Below are the code and all the weights of a small trained network. Each question names an input and a class and asks about switching units off, where a switched-off unit gives its printed mean instead of its output.

import numpy as np


def w(rows, s, z=0):
    codes = np.array(rows[::2]) - 128.0
    scale = np.full(codes.shape[1], s)
    scale[-1] = z or s
    return codes * scale


def norm(h):
    return h / np.sqrt((h * h).mean(-1, keepdims=True) + 1e-5)


def f(y):
    return y / 2 * (1 + np.tanh(0.7978845608 * (y + 0.044715 * y**3)))


def log_softmax(a):
    a = a - a.max(-1, keepdims=True)
    return a - np.log(np.exp(a).sum(-1, keepdims=True))


def net(x, mask):
    res = np.array(x, float).reshape(1, 4) / 4 @ E
    u = 0
    for l in range(3):
        y = f(norm(res) @ A[l][:, :-1].T + A[l][:, -1])
        res = res + np.where(mask[u : u + 12], y, B[l][:, -1]) @ B[l][:, :-1]
        u += 12
    return log_softmax(norm(res)[-1] @ U[:, :-1].T + U[:, -1])


A, B = {}, {}
E = w([
[108,94,217,131,246,181,154],'x0',
[94,101,200,143,88,193,193],'x1',
[251,86,118,126,121,105,151],'x2',
[136,134,219,146,117,223,1],'x3',
],0.0053)
A[0] = w([
[207,113,134,123,148,114,141,74],'L0N1',
[138,138,186,117,90,180,34,101],'L0N2',
[80,127,181,128,179,169,62,141],'L0N3',
[150,123,145,117,157,165,92,99],'L0N4',
[169,135,116,124,151,140,155,110],'L0N5',
[117,122,225,140,75,199,189,16],'L0N6',
[150,134,141,92,147,121,163,107],'L0N7',
[66,122,193,120,124,177,146,119],'L0N8',
[184,119,203,133,209,163,30,1],'L0N9',
[113,138,84,125,86,106,47,54],'L0N10',
[176,119,131,121,111,132,128,95],'L0N11',
[124,127,152,118,235,127,249,70],'L0N12',
],0.013,0.0046)
B[0] = w([
[144,142,174,138,95,127,181,179],'L0N1',
[118,54,112,240,151,105,123,241],'L0N2',
[144,231,201,174,169,160,131,254],'L0N3',
[144,126,97,149,132,179,81,169],'L0N4',
[135,110,157,144,129,125,147,149],'L0N5',
[102,40,109,7,34,180,118,205],'L0N6',
[131,105,118,163,131,141,132,145],'L0N7',
[94,177,177,99,68,151,193,215],'L0N8',
[199,81,172,147,216,203,5,245],'L0N9',
[104,165,73,145,79,88,85,178],'L0N10',
[145,154,142,159,99,126,145,147],'L0N11',
[68,63,97,195,156,70,126,236],'L0N12',
],0.021,0.0084)
A[1] = w([
[106,188,172,114,153,144,152,32],'L1N1',
[120,98,109,14,118,152,146,28],'L1N2',
[180,115,124,109,195,177,76,45],'L1N3',
[115,86,113,160,190,73,158,4],'L1N4',
[151,174,150,128,95,175,144,37],'L1N5',
[253,152,161,102,111,102,203,77],'L1N6',
[104,187,153,116,155,156,159,23],'L1N7',
[127,157,148,107,118,144,125,31],'L1N8',
[122,193,60,65,150,125,96,82],'L1N9',
[116,88,108,127,191,92,163,85],'L1N10',
[131,189,94,60,128,78,115,88],'L1N11',
[140,107,143,83,75,146,168,19],'L1N12',
],0.018,0.0021)
B[1] = w([
[72,198,150,162,145,138,157,163],'L1N1',
[118,54,118,100,46,166,97,166],'L1N2',
[198,47,190,185,147,145,126,254],'L1N3',
[89,102,72,99,196,80,165,245],'L1N4',
[104,146,84,126,199,101,165,178],'L1N5',
[253,190,60,132,134,197,203,216],'L1N6',
[72,189,140,170,142,139,157,155],'L1N7',
[116,113,144,170,127,103,176,134],'L1N8',
[152,118,239,91,104,63,134,167],'L1N9',
[109,93,93,104,210,114,150,206],'L1N10',
[144,146,196,64,139,69,132,184],'L1N11',
[109,134,74,59,78,164,115,191],'L1N12',
],0.024,0.0071)
A[2] = w([
[119,182,131,108,138,111,123,14],'L2N1',
[125,180,130,81,123,99,108,105],'L2N2',
[109,127,150,122,88,65,199,81],'L2N3',
[165,128,181,91,122,49,128,55],'L2N4',
[118,137,95,94,169,139,46,62],'L2N5',
[140,156,115,84,177,141,73,73],'L2N6',
[103,233,102,97,162,157,118,23],'L2N7',
[144,152,33,217,52,14,90,37],'L2N8',
[205,123,204,117,206,166,8,42],'L2N9',
[195,126,165,142,191,189,30,2],'L2N10',
[178,159,201,74,127,69,93,12],'L2N11',
[137,187,118,174,199,98,102,46],'L2N12',
],0.011,0.0015)
B[2] = w([
[109,126,169,124,132,126,141,126],'L2N1',
[141,122,156,108,147,122,132,136],'L2N2',
[128,168,97,86,212,170,22,161],'L2N3',
[146,137,151,73,150,120,91,153],'L2N4',
[110,66,206,192,71,118,229,126],'L2N5',
[164,60,194,163,75,108,221,125],'L2N6',
[117,170,140,138,160,150,145,142],'L2N7',
[159,190,70,165,51,37,77,152],'L2N8',
[201,81,179,138,172,166,56,254],'L2N9',
[198,68,177,151,166,161,133,232],'L2N10',
[100,164,158,49,145,112,81,161],'L2N11',
[99,24,147,102,7,162,192,169],'L2N12',
],0.017,0.0081)
U = w([
[201,50,222,225,183,183,87,250],'0',
[236,194,51,97,125,154,232,72],'1',
[28,233,184,181,146,172,206,27],'2',
[134,159,62,220,42,33,81,25],'3',
[65,42,55,114,246,49,201,176],'4',
[66,60,101,38,7,198,141,114],'5',
[160,185,200,19,135,22,85,164],'6',
],0.011,0.0019)

Each question gives the input, the list of numbers given to net, and the class t.
The units are the neurons (one row each of A and B). Each row of codes is followed by its name. A weight is (code - 128) times the scale printed after its matrix; where a second scale follows, it is the last column's (A, B and U).
mask holds one flag per neuron, layer by layer. A switched-off neuron (its flag False) gives its mean, the last column of its row in B, instead of its output. The means were averaged over made-up inputs and are rounded, as every weight is.
A unit's drop is (log p(t) with every unit on - log p(t) with that unit switched off) / (log p(t) with every unit on - log p(t) with every unit switched off).
The circuit of an input: a set's keep is (log p(t) with only the set's units on - log p(t) with every unit switched off) / (log p(t) with every unit on - log p(t) with every unit switched off). Starting from the 12 units with the biggest drops (on a tie, the unit counted first), units are removed one at a time, each time the one whose removal leaves the highest keep (on an exact tie, the one counted first), for as long as the keep stays at least 0.8.
circuit, biggest first: the units of the circuit, biggest drop first
unit that matters most: the unit with the biggest drop
k most important neurons: the k neurons with the biggest drops, biggest first
top k neurons in layer l: the k neurons of layer l with the biggest drops, biggest first
input [-3,5,-7,2], class 2: 2 most important neurons => (L0N3; L0N8)
input [4,-8,-5,-2], class 4: circuit, biggest first => (L0N9; L1N4)
input [5,-5,1,-2], class 4: circuit, biggest first => (L0N12; L1N4)
input [3,1,-8,4], class 2: circuit, biggest first => (L0N8; L1N1)
input [-7,1,-4,8], class 3: circuit, biggest first => (L0N10; L2N8)
input [-7,3,0,8], class 3: circuit, biggest first => (L0N10; L2N8; L1N3)
input [-2,-3,-8,-4], class 6: top 3 neurons in layer 0 => (L0N2; L0N9; L0N12)
input [-4,-5,7,-7], class 1: unit that matters most => L0N12
input [-4,6,-3,-6], class 4: circuit, biggest first => (L0N3; L0N9)
input [-4,-5,5,2], class 6: top 2 neurons in layer 0 => (L0N10; L0N2)
input [-4,4,4,-3], class 1: top 2 neurons in layer 0 => (L0N12; L0N9)
input [-8,5,-1,-3], class 6: 2 most important neurons => (L0N2; L0N9)
input [-5,-2,-8,2], class 3: top 2 neurons in layer 0 => (L0N2; L0N9)
input [3,8,-7,-2], class 5: circuit, biggest first => (L0N6)
input [-5,-8,5,-3], class 6: 2 most important neurons => (L0N2; L0N10)
input [-2,2,3,-4], class 4: top 4 neurons in layer 0 => (L0N3; L0N8; L0N6; L0N9)
input [-7,1,-7,1], class 6: top 4 neurons in layer 0 => (L0N10; L0N12; L0N9; L0N2)
input [0,-8,0,-3], class 6: 3 most important neurons => (L0N2; L0N12; L0N9)
input [-8,7,-2,-2], class 5: top 2 neurons in layer 0 => (L0N3; L0N2)
input [-8,-1,1,-3], class 6: most important neuron => (L0N2)
